Below are the code and all the weights of a small trained network. Each question names an input and a target symbol and asks about switching units off, where a switched-off unit gives its printed mean instead of its output.

import numpy as np


def w(rows, s, z=0):
    codes = np.array(rows[::2]) - 128.0
    scale = np.full(codes.shape[1], s)
    scale[-1] = z or s
    return codes * scale


def norm(h):
    return h / np.sqrt((h * h).mean(-1, keepdims=True) + 1e-5)


def f(y):
    return np.maximum(y, 0)


def softmax(a):
    e = np.exp(a - a.max(-1, keepdims=True))
    return e / e.sum(-1, keepdims=True)


def log_softmax(a):
    a = a - a.max(-1, keepdims=True)
    return a - np.log(np.exp(a).sum(-1, keepdims=True))


def net(x, mask):
    ids = ['γδεζημσφ'.index(c) for c in x.split()]
    T = len(ids)
    res = E[ids] + P[:T]
    r = norm(res)
    for j in range(3):
        rows = slice(3 * j, 3 * j + 3)
        q, k, v = (r @ M[0][rows].T for M in (Q, K, V))
        z = softmax(np.where(np.tri(T) > 0, q @ k.T / 3**0.5, -1e9)) @ v
        o = O[0][rows]
        res = res + np.where(mask[j], z, o[:, -1]) @ o[:, :-1]
    y = f(norm(res) @ A[0][:, :-1].T + A[0][:, -1])
    res = res + np.where(mask[3:11], y, B[0][:, -1]) @ B[0][:, :-1]
    return log_softmax(norm(res)[-1] @ U[:, :-1].T + U[:, -1])


Q, K, V, O, A, B = {}, {}, {}, {}, {}, {}
E = w([
[70,115,237,125,169,121,148,60,185],'γ',
[54,132,164,164,66,112,140,201,62],'δ',
[165,199,150,198,108,183,163,81,193],'ε',
[119,143,101,37,103,136,64,195,146],'ζ',
[101,178,193,208,191,190,93,114,63],'η',
[196,149,113,90,55,60,212,123,230],'μ',
[100,204,76,91,127,129,255,102,59],'σ',
[55,147,96,33,164,184,110,123,69],'φ',
],0.013)
P = w([
[126,139,171,128,200,161,169,245,160],'0',
[165,153,119,105,226,109,105,182,151],'1',
[69,145,145,139,169,98,132,216,169],'2',
[175,143,106,97,190,117,109,159,127],'3',
[54,142,148,145,145,99,119,185,169],'4',
[176,139,111,90,160,120,113,140,109],'5',
[51,134,141,158,150,92,100,151,176],'6',
[177,131,121,90,140,126,115,119,97],'7',
[55,124,144,161,129,99,98,122,172],'8',
[178,122,127,99,126,133,115,102,87],'9',
[54,104,138,167,108,99,88,90,161],'10',
[174,105,127,110,111,137,115,85,75],'11',
[47,60,119,203,98,127,99,58,164],'12',
],0.011)
Q[0] = w([
[114,33,121,55,206,113,45,130,22],'head 0',
[91,244,9,204,167,192,155,117,21],'head 0',
[53,163,240,145,182,163,146,57,180],'head 0',
[189,74,51,20,167,184,90,102,126],'head 1',
[192,136,128,144,117,159,76,132,118],'head 1',
[157,174,182,65,184,188,199,32,153],'head 1',
[79,159,104,120,124,195,155,89,187],'head 2',
[179,110,105,164,111,67,143,141,141],'head 2',
[255,196,121,106,167,231,114,51,124],'head 2',
],0.0072)
K[0] = w([
[23,96,139,12,166,186,14,146,74],'head 0',
[87,222,61,163,187,167,223,97,3],'head 0',
[64,50,220,203,188,167,105,42,141],'head 0',
[157,113,57,34,127,181,106,165,80],'head 1',
[96,115,161,67,122,133,138,144,154],'head 1',
[121,108,44,142,27,95,65,50,75],'head 1',
[82,150,89,130,102,74,102,64,174],'head 2',
[176,88,111,142,105,99,201,194,161],'head 2',
[113,173,65,242,122,254,98,107,207],'head 2',
],0.0077)
V[0] = w([
[148,152,176,62,191,156,76,245,107],'head 0',
[192,226,87,63,133,66,191,254,118],'head 0',
[113,157,118,154,112,236,100,131,50],'head 0',
[139,91,158,131,176,173,95,121,50],'head 1',
[75,124,119,91,129,192,82,54,195],'head 1',
[177,116,174,141,194,150,172,181,138],'head 1',
[70,190,112,162,43,167,64,7,150],'head 2',
[100,102,109,75,181,201,200,155,186],'head 2',
[111,82,60,111,86,142,141,41,149],'head 2',
],0.0053)
O[0] = w([
[186,117,175,235,42,83,212,28,191,207],'head 0',
[56,91,194,133,150,165,79,29,111,137],'head 0',
[136,124,153,70,115,24,132,122,167,88],'head 0',
[81,219,187,172,181,134,170,129,103,96],'head 1',
[90,138,160,34,143,45,83,73,93,185],'head 1',
[3,72,107,52,162,236,66,155,45,220],'head 1',
[102,69,139,164,175,168,113,115,204,97],'head 2',
[201,110,69,68,80,127,187,148,136,251],'head 2',
[118,224,187,82,86,240,172,97,179,1],'head 2',
],0.0054,0.0038)
A[0] = w([
[154,144,121,177,120,144,175,100,135,36],'neuron 0',
[128,130,146,120,158,125,106,93,116,36],'neuron 1',
[76,141,142,161,107,118,122,134,183,255],'neuron 2',
[99,173,91,118,123,131,111,240,147,106],'neuron 3',
[104,149,105,130,126,147,161,142,102,106],'neuron 4',
[106,155,112,168,98,108,141,159,120,124],'neuron 5',
[153,105,186,166,131,151,106,84,64,14],'neuron 6',
[139,147,119,75,168,127,126,248,125,88],'neuron 7',
],0.016,0.0036)
B[0] = w([
[107,109,150,108,103,103,152,153,114,153],'neuron 0',
[131,154,134,163,98,144,128,146,143,162],'neuron 1',
[126,115,118,150,170,120,136,87,135,254],'neuron 2',
[127,132,147,89,66,116,145,198,69,190],'neuron 3',
[158,95,155,163,113,120,109,150,148,155],'neuron 4',
[120,108,156,53,95,167,89,140,147,155],'neuron 5',
[127,124,57,106,107,114,168,116,140,167],'neuron 6',
[183,165,99,88,4,189,91,198,113,169],'neuron 7',
],0.015,0.0095)
U = w([
[136,164,131,131,18,199,123,169,101,161],'γ',
[2,40,124,50,145,72,184,155,130,58],'δ',
[66,96,151,192,172,199,111,41,206,254],'ε',
[195,133,166,169,99,18,98,110,168,108],'ζ',
[125,155,31,193,136,110,160,154,152,96],'η',
[200,80,72,7,224,153,146,119,142,63],'μ',
[193,83,158,171,163,131,179,111,51,112],'σ',
[127,223,179,80,158,80,171,99,123,108],'φ',
],0.0088,0.0077)

Each question gives the input, a string of symbols that net reads in full, and the target symbol t.
The units are the heads (3 rows each of Q, K, V and O) and the neurons (one row each of A and B). Each row of codes is followed by its name. A weight is (code - 128) times the scale printed after its matrix; where a second scale follows, it is the last column's (O, A, B and U).
mask holds one flag per unit, heads first, then neurons. A switched-off unit (its flag False) gives its mean, the last column of its rows in O or B, instead of its output. The means were averaged over made-up inputs and are rounded, as every weight is.
A unit's drop is (log p(t) with every unit on - log p(t) with that unit switched off) / (log p(t) with every unit on - log p(t) with every unit switched off).
The circuit of an input: a set's keep is (log p(t) with only the set's units on - log p(t) with every unit switched off) / (log p(t) with every unit on - log p(t) with every unit switched off). Starting from all 11 units, units are removed one at a time, each time the one whose removal leaves the highest keep (on an exact tie, the one counted first), for as long as the keep stays at least 0.8.
units of the circuit, in order: the units of the circuit, biggest drop first
unit that matters most: the unit with the biggest drop
top k neurons: the k neurons with the biggest drops, biggest first
which heads matter: for each layer, one digit per head in row order, 1 if its drop is at least 0.15 and else 0, layers parted by /
input ε σ φ σ φ μ γ γ σ, target ε: which heads matter -> 100
input ζ ζ ζ ζ ζ, target ε: units of the circuit, in order -> head 0; neuron 2
input ε σ ζ γ φ φ ε φ σ ε γ, target δ: which heads matter -> 110
input γ ζ μ δ η φ η, target δ: which heads matter -> 100
input ε γ γ ε ζ γ ε δ γ δ φ ζ η, target γ: which heads matter -> 100
input η ε γ σ ε σ γ γ φ γ μ γ, target μ: units of the circuit, in order -> head 0; neuron 3
input ε γ γ ζ ε φ φ ε η γ φ γ, target φ: units of the circuit, in order -> head 1; neuron 4
input ζ γ γ ε γ γ η γ, target η: unit that matters most -> neuron 6
input γ δ μ, target γ: which heads matter -> 001
input ζ δ ε μ ε γ ε ε γ μ, target ε: units of the circuit, in order -> head 0; neuron 3; head 2
input ε φ σ ζ δ δ ε γ μ ε σ η μ, target δ: units of the circuit, in order -> head 0; neuron 7
input ε η ζ ζ ε γ σ σ μ γ σ, target ε: top 2 neurons -> neuron 3; neuron 7
input γ ζ ζ γ, target ζ: which heads matter -> 001
input ε ζ γ γ ε ε ε γ, target ε: unit that matters most -> neuron 3
input φ η δ γ γ γ γ δ φ γ γ δ ε, target γ: which heads matter -> 100
input γ φ ε μ γ γ μ ε, target μ: which heads matter -> 110
input γ δ γ μ μ ζ γ ε γ φ ε φ, target ε: which heads matter -> 001
input γ γ ζ δ γ, target ε: which heads matter -> 000
input γ ζ ζ ζ η μ δ ε φ, target γ: units of the circuit, in order -> head 0; neuron 7
input μ γ δ ε σ ε δ η γ ζ φ φ, target φ: which heads matter -> 111
input φ ε ε γ φ ε γ φ ζ δ μ ε ζ, target δ: unit that matters most -> neuron 3
input φ ε μ γ ζ μ η μ σ, target γ: which heads matter -> 100
input ε ε μ μ, target μ: units of the circuit, in order -> head 0; neuron 7; neuron 3; neuron 2
input η σ ε ε γ ζ γ γ ζ, target δ: units of the circuit, in order -> head 0; neuron 3; neuron 2; neuron 7
input γ γ δ μ ε ζ η μ φ η ζ ε, target ζ: which heads matter -> 110
input σ ε ε ε φ σ φ γ η μ φ ζ, target ζ: units of the circuit, in order -> head 0; head 1; neuron 7
input γ φ γ ε ζ ζ ε σ, target σ: top 2 neurons -> neuron 7; neuron 4
input ζ φ γ ε, target ε: which heads matter -> 101
input ε γ φ γ ζ δ γ γ γ σ, target σ: which heads matter -> 110
input γ ε ζ ε γ ε φ δ μ, target γ: units of the circuit, in order -> head 0; neuron 7
